Rows are numbered. After the first four, each row is followed by the numbers of the three nearest rows among all rows above it, by straight-line distance, nearest first.
(in the rows, 128 means zero)
0: [112  78 164 126 129 171 130 113 148 116 104 157 142  72 133 130 126  95
 148  87 104  85 149 120 136 150 113 145 148 103 106  83 128 132 137 167
 149  86 112 134 212 142 118 142 169 104 112 173 175 158 147 145 132 145]
1: [104  81 141 189 144 164 119 104 159 134 187 166 119 108  58 126 146 181
 104  90 156  92 102 115  93  88 108  67 209 181 136 194 129 124 125 118
 159 118 104 113  97 125 165 114 100 141  73 127 189 140 139  82 162  91]
2: [113  61 160 118 139 163  97 125 147 139 153 134  92 111 109 139 148 119
 129  78 125 120 112 125 125 120 126 117 154 159 119 150 118 154 129 122
 183 116 103 120 147 125 119 124 123 147  84 137 171 121 114 153 112 140]
3: [118 105 140 174 127 170 181  79 144 115  85 150 117 155 146 118 130 146
 159 142  84 190 126 131 160 164 162 145 158  13 129 125 128 151 120 133
 153 126 127  94 129 103 196 108  96 124  55 156 102  99 155  96  69 129]
4: [120 172 120 140 143 109 105 104 153 156  99 148 134 100 136  99 111 105
 127 134 104 155 120 147 121 229 120 178 131  47 114  98 175 124 109 154
 127 104 105 123 173 164 140 117 107 131 105 138 148 141 146 131  96 148]	0 3 2
5: [126 223 167 130 136 119 191  95 132  96 126 121 117 173  58 122 148 129
 118 106 126 113 109 164 130 183 131 157 111  28 144 141 120 157 135 101
  98 132 100 154 107 122 143 106 114 120 116 119 104  93 150  88 112 118]	4 3 2
6: [127  37 126 141 133 163  63 146 107 139 141 177 123  34  97 118 133 119
 123  84 137 145 122  73 144 119 102 126 172 174  99 220 140 124 114 169
 161 107 113 118 119 131 130 164 111 146  76 127 220 137 137 107 113 115]	2 1 0
7: [135 190 131 119 149 151 228  77 128 101  83 150 150 182  94 124 132 127
 156 144 101 129  93 156 117 151 161 118  87  49 126 104  79 112 136 120
 110 150 101 120  93 131 118 127 102 125  84 148  55  57 155 111 140 126]	5 3 4
8: [102 241 143 157 133 133 137  71  97 120  96 133 110 120  71 126  94 106
 112 134  54 147 104 133 128 163  96 204 150   1  97 126 172 127 142 102
  84 153 112 143 175 153 117 130 122 137 144 131 129 140 142  95 107 140]	4 5 7
9: [129  39 157 153 129 226 143 141 145 138 166 152 124 143 113 134 140 116
 124 123 118 122 138 124 160 123 110 134 172 125 143 115 108 121 127 125
 160  98 116 117 138 141 185 120 126 135 104 131 139  84 108 132 129 144]	2 0 1
10: [111  92 145 149 103 134 138  96 123 144 114 146 134 117 199 136 138 129
 123 141 105 141 146 145 140 167 130 125 104  66 140  85 130 136 141 128
 168 118 101 131 141  94 122 150 161 107 125 145 123 124 121 159  81 148]	0 4 3
11: [ 97 126 156 168 135 135 155 130 171 100 166 140 136 133  72 121 129 163
 136 110 161 205 116  92 101 137 127  79 191 196 155 181 121 148 137 114
 181 129 104 108  72 131 226 109  79 111  72 144 155 140 140  55 157  84]	1 2 9
12: [119  76 132 174 101 193 147 121 165 120 144 118 124 138 134 145 144 139
 160  94 132 203 104 117 103 124 159 125 154  66 144 167  82 102 124 120
 157 110 150 101 115 129 255 115 104 129  62 150 142 158 147  18 101 112]	3 11 9
13: [148 140 153  93 156 155 163 119 113 151 120 128 136 113 143 112 110 122
 108 101 162 103 140 133 113 105  96  97 153 143 135 153 149 130 125 122
 160 128 107 112 159 114  99 117 149  87 122 133 105 139  97 185 140 142]	2 10 0
14: [150 190 195 111 139 163 193 102 150 105 134 112 129 141 147 114 130 123
 107 105 128  82 135 160 107 116 101 123 140 129 138 124 130 125 144 113
 126 130 108 111 117  97 128 101  95 130 143 145  88  73 127 183 158 129]	13 5 7
15: [150 181 166 102 141 122 137  93  90 126 125 109 116 135  99 138 128 120
 123 129 126  75 137 130 179 117  72 117 146 132 106 162 122 149 106 114
  93 148 125 147 141 110  67 125 136 106 136 146 131 106 142 195 155 114]	13 14 2
16: [106 163 157 117 143 156 185 119 162 115 106 149 142 175  91 118 144 148
 128 110 112 180 105 135 123 169 163 127 137   2 166 159 141 137 127 118
 142 120 126 132 117 136 148 102  60 125  89 127 100  80 123  68 114 136]	5 3 7
17: [143 244 198 130 153 133 199  93 119 108 100  99 146 194  46 143 124 175
 114 144 139 109 141 143 121 151 129 109 149  86 151 139 137 134 163 102
 115 128 126 161 113 144 142 114  84 118 119 132  65  78 148 143 132 128]	5 14 7
18: [121  86 108 147 131 118  86 125 140 104 120 121 113 101 148 128 139 127
 114 165 119 182 114 134 164 228 128 162 121  88 116  83 145 140  97 138
 153 122 142 138 136 103 109 154 136 145 105 130 169 135  94 129 135 123]	10 4 2
19: [138 235 176 150 149 123 227 103 161 103 115  99 110 183  78 125 116 134
 150 148 147 150 109 159 122 149 134 131 109  26 129 149  97 147 153 112
 119 123 108 128  74  98 139  94  88  99  94 145  80  56 122  92  99 106]	5 7 17
20: [112 118 153 140 138 152 115 167 125 135 148 139 122 101 107 154 122 124
 103 155 164  96 135 108  70 120 126  28 189 175 126 129 149 138 109 139
 193 131 117 135 137 140 124 107 105 115 101 175 104 133 133 157 122 107]	13 2 1
21: [107  56 140 107 110 172 134 123 109 155  83 117 135 119 191 120 109 116
 140 140 141 133 132 159 105 118 117 129 132 119 152 104 128 149 169 125
 141 119 122 155 150 119 140  95 160 117 134 136 143 126 152 181 136 118]	10 13 0
22: [ 76 131 170 102 146 158 121 132 156 125  79 139 127 118 137 134 113 129
  99 119 117 142 132 149 130 138 111 148 162 114  95 148 125 128 113 117
 145 111 140 131 159 105 128  99 149  99  60 130 141 112 123 155 116 123]	2 13 21
23: [130 114 179 124 101 152 145 130 135 141  89 148 128 166 165 148 124  95
 125  89 130 114 145 119 140  87 124  99 160 132 136 145 132 120 103 108
 125 112 121 127 168 133 125 107 116  84 120 139 117 132 113 188 120 135]	13 22 21
24: [107 210 138 151 125 125 175 107 145  75 153 132 100 175  67 123 116 186
 117 137 117 203  97 127  98 175 174 142 112  75 172 112 139 142 119 135
 123 147 132 150  78 121 142 127  60 136 102 107  72 107 133  52 173  91]	16 5 19
25: [143 202 155 156 165 138 200 124 124  79 138 117 143 166  95 154 110 177
  89 124 138 148 135 159 128 116 141 124 114 106 134 175  84 143 149 120
 127 153 114 139 105 125 146 109  89 134 121 136  73 102 110  93 108 141]	17 19 5
26: [149 234 189 151 140 139 210 114 135 102 115 116 117 200  89 140 111 143
 126  93 134 133 124 124 115 167 149 118 119 109 174 164 120 141 147 119
 177 114  65 148 135 118 128 114  84 122  99 138  86  73 106  95 131 131]	25 17 19
27: [ 78 143 179 107 132 194 193 127 194 119 102 142 160 174 128 113 133 149
 122 112 114 131 110 135 119 117 121  80 148  96 158 124  90 137 130 106
 135  82 100 116 112 126 167 117 108 110  73 164 105  93 148 117 122 131]	16 22 14
28: [130 128 187 126 162 167 169 139 140  84 198 164 126 168  41 119 119 179
 101  92 147 106 133 149 100 105 155 104 173 181 130 179  79 125 133 112
 148 111 119 109 101 168 146  96  69 159  70 131 140 131 134  62 129 120]	1 11 25
29: [129 165 166 100 185 107 147 127 146 128  95 112 152 168 179 157 133 128
 105 146 115 132 113 151 128  91 123  92  88  95 163 130 102 137 129 105
  92 138 122 158 160 101 121 127  89  93 117 109  87  87 100 209 101 140]	23 14 13
30: [ 75 148 108 161 120 132 110 101 140 153 127 132 142  90 109 128 100 138
 144 114  72 207 119 165 153 168 134 179 114  78 140 122 158 141 122 130
 149 147 146 118 130 124 192 126 120 129  99 125 145 122 133  52  99 149]	4 3 18
31: [112 160 108 160 100 125 119 141 127 138 142 127 121  78 163 137 106 140
 128 158  88 167  96 132 183 178 157 208  88  58 152  81 147 117 137 143
 131 142 139 124 160 149 119 159 186 136 135 128 159 200 163  65 126 141]	30 18 4
32: [113  92 109 122 152 123  83 101 153 130  88 160 139  77 152 123 138 105
 148 152  77 158 122 155 143 192 105 167 118  68 125 105 151 128 133 152
 140 148 136 150 158  94 163 135 149 118 121 163 146 154 131 127 125 130]	18 4 10
33: [100 169 108 179 103 113  78  97 132 115 123 118 139  80 126  99  62 142
 180 147 129 209 112  92 135 177 137 184  96  42 126 148 145 113 123 161
 141 121  90 151 153 137 100 156 176 151 101 117 154 153 137  65 123 142]	31 30 4
34: [ 90 197 103 151 109 146 157 126 169 126 146 145 132 176 128 124 111 175
 103 152 117 200 104 130 113 142 127 132 158  82 185 134 120 149 140  76
 129 145 120 136  63 118 175 138  34 145  92 107  95 116 114  51 134 108]	24 16 25
35: [121 182 137 173 123 159 123 125 161 130 137 169 122 152 124 123 121 129
 142 185 101 170 102 146 138 192 169 155 127  32 142 128 129  89 134 136
 144 130 116 124 111 126 184 137 100 158  94 126 148 115 124  46 113 139]	30 16 3
36: [179 218 154  93 162  62 161 135  81 140 110 135 128 112  78 159  94 113
 136 155 143  51 129 142 138 105  94 131  92  68 100  91 154 146 156 121
  57 151 160 161 149 159  39 160 131 158 156 118 132 130 121 240 140 142]	15 29 13
37: [133 238 106 148 125  71  44 137 124 149 155 140 142  26  77 139 125 123
 130  95 177 129 120 103 119 167  89 162 140 144 108 150 136 137 145 151
 119 123 132 119 115 134  89  86 181 143 159 108 189 207 142  69 167 138]	33 31 4
38: [127  98 172 166 136 135 120 130 133 131 145 141 114 141  20 142 141 132
  99  87 158  95 154  94 119 108  69 112 210 164 124 198 116 115 108 110
 164 118 159 138 121 122 113 124 105 128  92 153 183 147 132  43 161 124]	1 28 2
39: [118  77 148 125 149 186 182 110 142 126  82 127 139 161 160 141 111 104
 126 162  76 133 114 193 112 141 124 164 133  73 137 142 147 143 119 109
 152 134 128 127 140 127 123 122 133 123  73 125  97  93 132 176  73 133]	22 10 21
40: [125 156 181 184 161 135 148 124 136  94 189 129 113 108  46 123 150 141
 109  82 165 133 129 106 135 106 118 106 181 189 107 197 107 140 112 122
 125  91 142 138 102 134 156  75 108 111  99 123 154 129 130  73 140 110]	38 28 1
41: [166  83 133 127 177  86 128 151 117 122 144 158 111  96  80 111 149 153
 108  84 159  87 135 102 108  89 118  71 180 225 120 213 104 133 106 154
 131  98 104 157 110 125 120 117 158 122 127 128 162 130 110 132 179 115]	40 1 38
42: [ 73  91 131 161 131 170  75 150 170 172 128 150 158 103 146 124 169 122
 133 120 112 167 106  93 112 103  98 134 176 158 130 187 131 166 100 136
 178 112 150 112 108 138 118 107 103 148  64 149 186 141 131 117 119 124]	2 6 22
43: [115 173 139 144 106 114 143  95 153 147  72 154 170 128 192 143 139 116
 146 128  95 139  96 154 148 173 143 205  96  90 133 113 136 132 148 119
  98 146 109  81 140 128 135 125 148 138 131 116 106  71 155 142  70 137]	10 4 39
44: [ 84 140  87 180  82 165 126 111 150 169 143 170 136 139  98 123 113 123
 179 166 136 180  84 112 153 183 163 177 107  50 140  67 104 125 130 151
 128  94 107 123 123 129 178 113 134 147 115 121 125 164 138  28 132 158]	35 30 31
45: [117 204 135 125 144 133 177 118 111 108 115 131 134 143 127 129 105 101
 144 130 107 154 117 156 129 167 149 164  83  54 160 137 122 159 138 119
 129 138 107 135 115 139 124 126  78 124 134 138  82 100 147 122 103 129]	5 7 16
46: [ 91 108 166 112 138 172 159 105 161 110  59 132 124 143 164 146 153 115
 141 129 109 146 136 153 125 120 133 149 141  62 143 116 106 135 107 120
 149  96  98 121 174 145  86 116 146 121 106 160 126  79  99 219  94 120]	39 22 23
47: [ 95 213 106 153 109 183 171 104 132 143  78  92 182 193 184 138  92  93
 172 181  94 169 110 117 145 185 164 172  98  42 148 100 132 157 111  59
 146 114  50 115 139 139 108 100  91 126 129 106  46  52 137 156  88 124]	45 43 7
48: [131 249 147 107 175  80 162  79  71 112  96 104 147 136  93 114  82 130
 115 144 135 144  94 172  95 136 142 130  94 110 164 182 135 126 143 146
 101 160 145 160 152 121 118 125 138 112 157 150  89 118 147 119 134 171]	45 25 17
49: [157 129 178  95 133 196 194 136 160 127 107 147 161 168 113 149 156 115
 118  98 133 122 133 165 128 103 143 126 157  69 130  74 100 138 124 109
 136 140 120 131 131 118 117  98 118 121 131 188  89  75 144 189 102 114]	14 46 27
50: [159 178 110 127 117 142 106  95 121 122 128 125 150 110 122 138  96  87
 133 148 128 121 149 141 167 171 120 176  67  57 119 122 114 148 139 138
 111 134 109 113 136 153 166 146 150 153 137 112 124 133 139  98 132 153]	45 4 31
51: [127 149 145 160 145 148 146 132 188 125 156 149 132 126  23 139 133 165
 152  77 149 134 123  97  83 121 143 127 184 233 151 167  96 133 133 112
 168  93 110 115  96 129 196 105  71 144  51 119 145 150 118  78 137 130]	11 28 40
52: [139 144  98 198 131 136 111 110 111 134 137 111 123  92  73 132  92 151
 112 107 124 159 125 118 132 198 120 160 119 101 146 132 137 137 137 144
  86 129 132 135 108 139 187 124 123 175 106 122 155 164 130  55 129 117]	30 50 35
53: [113 163 108 134 149 110  73 140 133 145 129 151 111 113 106 132 102 124
 126 134 112 146 104 122 139 143 132 153 119 107 106 145 137 124 133 153
 110 128 115 136 138 156 142 128 137 158 145 127 163 196 178  84 147 104]	52 50 31
54: [159 142 177 146 179 120 128 112 116 136 168 121 121 133  75 132 154 144
  65 111 153 114 145 125 127  90 126  97 173 171 149 226 140 112 133 130
 142 123 114 133 108 109 109 101 108 111 137 149 140 174 125 126 125 121]	40 41 38
55: [127 111 172 174 130 183 148 155 152 123 162 170 119 102  27 164 133 150
  70 105 153 115 155  86 160  94 118  98 193 142 126 207 142 104  88 145
 166 121 145 132 117 119 129  85  80 118  74 146 172 154 121  45 136 104]	38 40 1
56: [144 171 193  97 184  97 173 114  75 101 134 113 113  90 123 161 157  88
  62 118 126 108 136 150 134 103 120  97 132 210 106 179 157 115 122 124
 125 144 133 165 144 135  67 123 131 111 149 147 145 132 127 214 144 160]	15 13 54
57: [103 135 191 132 150 141 173 100 130  91 160 134  99 168  72 134 157 169
 104  80 157 125 103 164  82 149 156  74 180 161 132 242 100 140 135 108
 172 124 131 129  93 145 135  96  60 123  58 133  94  79 107  95 132 135]	28 40 25
58: [138 195 152 100 166 106 132  86  61  75  85 114 127 104  97 128 114 133
 101 152 100  61 116 158 143 177 112 138  75  36 103  95 149 146 131 148
  83 112 134 140 165 124  83 127 148 114 177 105  99 102 146 195 148 162]	36 15 48
59: [150 172 130 152 143 104  81 114  99 134 171 133  90  88  60 164 151 121
  84 103 148 114 139 101 136 109  81 106 121 178 103 205 132 136 140 143
 102 146 150 117 111 128 121 146 159 127 153 138 179 154 120 139 158 149]	54 41 15
60: [ 93 112 157 175 110 176 108 152 162 147 124 143 123 125 101 136 128 123
 141  84 149 211 112  89 111 121 150 133 175 122 147 111 140 141 128 141
 158 109 119 118 120 105 160 110 108 134  47 153 181 127 147  67 118 127]	42 12 2
61: [107 133 136 156 124 160 161 132 161 108 166 152 126 146  50 137 142 167
 110 100 161 121 132 114 102  98 152  75 160 219 176 212 105 120 137 125
 176  98  93 107 105 123 186 102  87 120  70 128 112 124 139 102 133  89]	51 11 28
62: [ 90 128 182 199 138 155 154 169 135 108 174 121 114 174 115 154 123 157
 130  99 143 165 132 120 137  92 111  74 184 165 112 182  94 137 136 101
 170 156  79 134 100 112 156  95  97 142  71 145 105 122 121 123 139 110]	61 11 40
63: [161 125 197  54 150 140 135  99  99 113  87 170  98  75 123 109 133  74
 117 143  93  45 160 123 162 122 103 166 136  98  94  81 154 143 122 117
 105 131 122 126 151 110  73 124 157 122 126 182 161 102 143 220 104 151]	15 0 58
64: [159 255 165 130 150 113 201 115 119 102 120 122 128 187 107 125 128 124
 125 145 127 126 111 154 145 138 170 155  79  39 157 113 108 119 158 105
 112 134  91 116 107 124 130 108 127 138 160 114 106  68 140 105 128 121]	5 45 19
65: [143 184 145 145 110 175 169 114 164 125 158 135 150 184  83 122 108 170
 112 123 117 169 104 141 137 124 150 139 117  19 132 138  85 136 132 113
  97 145  90 143 102 144 132 147 116 142 115 157  87  94 145  34 128 123]	16 5 25
66: [112 146 128 165 140 174  95 127 170 118 178 160 140 119  20 150 111 106
 115  91 164 175 136 110 122 155 124 134 171 112 151 148 131 122 120 123
 144 139 126 106 104 107 157 104 104 161  89 149 157 163 122  49 141  92]	60 52 55
67: [156 153 211 102 166  99 135 100 106 132 132 144 137  92 110 140 126  97
  90  92 134  63 152 133 159 125 103  96 112 186 103 152 143 135 154  98
 129 157 159 180 148 136  29 114 105 120 143 170 164 130 118 208 128 159]	56 15 13
68: [ 72  89 138 186 118 193 102 151 186  91 201 150 151 128  37 154 122 157
 123  78 141 198 127  74 122 130 121 115 207 143 135 203 103 160 112 129
 153 119 107 124  94 116 174  81  96 122  88 158 176 140 155  38 125 145]	66 11 60
69: [127 113 195 116 137 161 155 130  93 123 113 112 128 136 141 141 120  76
 124 108 120 102 137 138 113  79  98  77 133 150 116 176 106 105 130 126
 156 126  96 130 156 109  97 105 141 118 161 147 102  91 135 172 130 136]	13 23 14
70: [128 106 171  94 142 151 154 114 101 145  72 116 148 160 163 150 140  99
 132 139 127 109 109 169 131  96 117 125 119 124 133 135 135 146 113  83
 163 119 100 125 183 143  98 122 114 109 127 152  84  65 131 189 114 159]	69 23 46
71: [124  46 152 109 120 140  85 115 143 109 166 118 110  98 125 112 126 139
 125 119 155 107 132 100 168 157 112 129 130 176 110 109 145 128 155 151
 137 134 126 144 176 139 110 126 161 122 120 123 197 204  98 140 120 158]	2 0 18
72: [158 206 170  67 152  63 127  99 111 137  80 108  96 145 114 118  93  76
 144 148  73  54 105 181 157 167 118 153  72   1  80  55 161 147 150  95
 112 151 128 126 186 123  78 166 159 115 164 146  89 111 111 209 113 152]	58 36 63
73: [ 83  94 142 134  95 213 140 128 156 134 171 163 143 149  86 131 103 148
 133 102 146 164 118 109  68 118 136 108 172 162 137 123 154 120 130 144
 140 108 115 122  95 150 184  83 114 131 102 142 151 163 108  55 141 109]	60 66 11
74: [139 155 156 108 149 124 173 135 120 118 133 127 124 121 113 122 110 109
 108 153 138  84 157 158 123 106 148 103 164 161 133 178 100 159 120 101
 152 118 133 120 106 147 113  91 130 109 124 146 112 104 125 145 142 136]	13 69 14
75: [149 168 119 135 132 149 126 136 123 118 126 122 177  93 148 104 124  96
 146 153  83 165 117 161 134 171 119 196  97  71 158  74 129 136 128 132
 120 121 106 116 139 129 150 121 108 124 143 123 119 109 148 115 107 147]	50 45 4
76: [115 175 161 100 143 147 209  97 118 136 111 111 143 203 155 105 106 147
 138 163  99 114  99 130 134 155 162 109  88  52 137 110 121 119 139 123
 123  95  81 124 141 117 119 101 124 125 115 104  70  73 107 135 122 131]	7 64 45
77: [ 93  54 160 147 118 183 131 158 172 131 138 158 111 160 172 132 181 117
 159  85 102 174 114 121 172 130 155 128 159 146 152 123 115 118 126 114
 155 121 105 115 126 127 199 113 103 121  51 139 151 123 114 108 133 105]	9 60 2
78: [118 241 119  82 145 108 141  94 116 136  82 103 140 126 140 128  85  79
 146 145 106 149 120 111 152 160 110 174 102   1 146 109 141 105 131 112
  79  95 171 147 206 139  72 137 113 120 158 152 134 127 149  97  95 150]	8 45 4
79: [ 96  43  99 148 130 194  96 167 139 156 106 173 112 146 158 116 169 114
 165 128 143 119 161 149 116  78 131 109 168 147 139 123 105 125  94 148
 154 122 128 107 136 127 166 115 128 121  68 132 178 133 103 141 109 119]	77 9 2
80: [113 151 203 126 146 157 182 150 140 103 123 143 105 173  75 120 152 128
 116 102 124 114 135 157 116 116 142  83 210 181 152 159 116 157 144 121
 163 137 134 126  96 112 125  80  91  91  82 148 102 114 121 137 126 143]	74 57 62
81: [123 194 128 140 121 119  91 119 121 128 127 155 134 103  92 118 140  95
  98 127 138 161 128 102 141 124 100 154 132 121 108 172 155 161 134 183
 118 160 150 117 125 124 120 129 175 144 156 147 154 160 141  86 154 142]	53 59 37
82: [185 168 109  81 130 119 132 104 105 141 121  96 134 132 180 153 113 103
 133 146 133  74 107 124 164 160  99 172  64  31  78  75 179 130 142 122
  82 131 121 159 205 130  88 154 149 113 165 119 119 103 141 179  91 161]	72 58 78
83: [113  56 187 148 153 153 143  99 179 134  81 162 150 139 165 116 118 105
 146 147  70 160 103 174 152 129 125 162 101  74 130 127  95 134 129 124
 147 128 117 135 177 113 107 133 145 115 101 165  95  85 143 168  76 151]	39 46 10
84: [122 183 131 125 125 136  73 132 121 139 176 168 111  80  50 143 129 119
 114  89 128 147 143  96 119 124 100 121 142 173 135 165 140 167 111 162
 124 147 158 116  98 126 139 135 135 105 128 140 170 130 124  50 162 105]	81 59 66
85: [130 214 150 124 143 132 190 109 155  94 129 138 115 172 109 143 108 166
 118 130 104 141 120 164 105 163 138 151 108  73 117 132 145 152 124 128
  93 132 110 161 120 131 128 121 100 112  94 141  91 120 134  69  96  99]	5 45 25
86: [164 234 151 151 140 140 209 102 147  70 125 132 130 193  98 116 108 168
 100 136 134 143 112 147 125 159 147 127 120  85 145 181 120 158 119 105
  97 142 123 149  88 129 157  94  87 131  94 145  74  92 142  73  99 105]	85 25 19
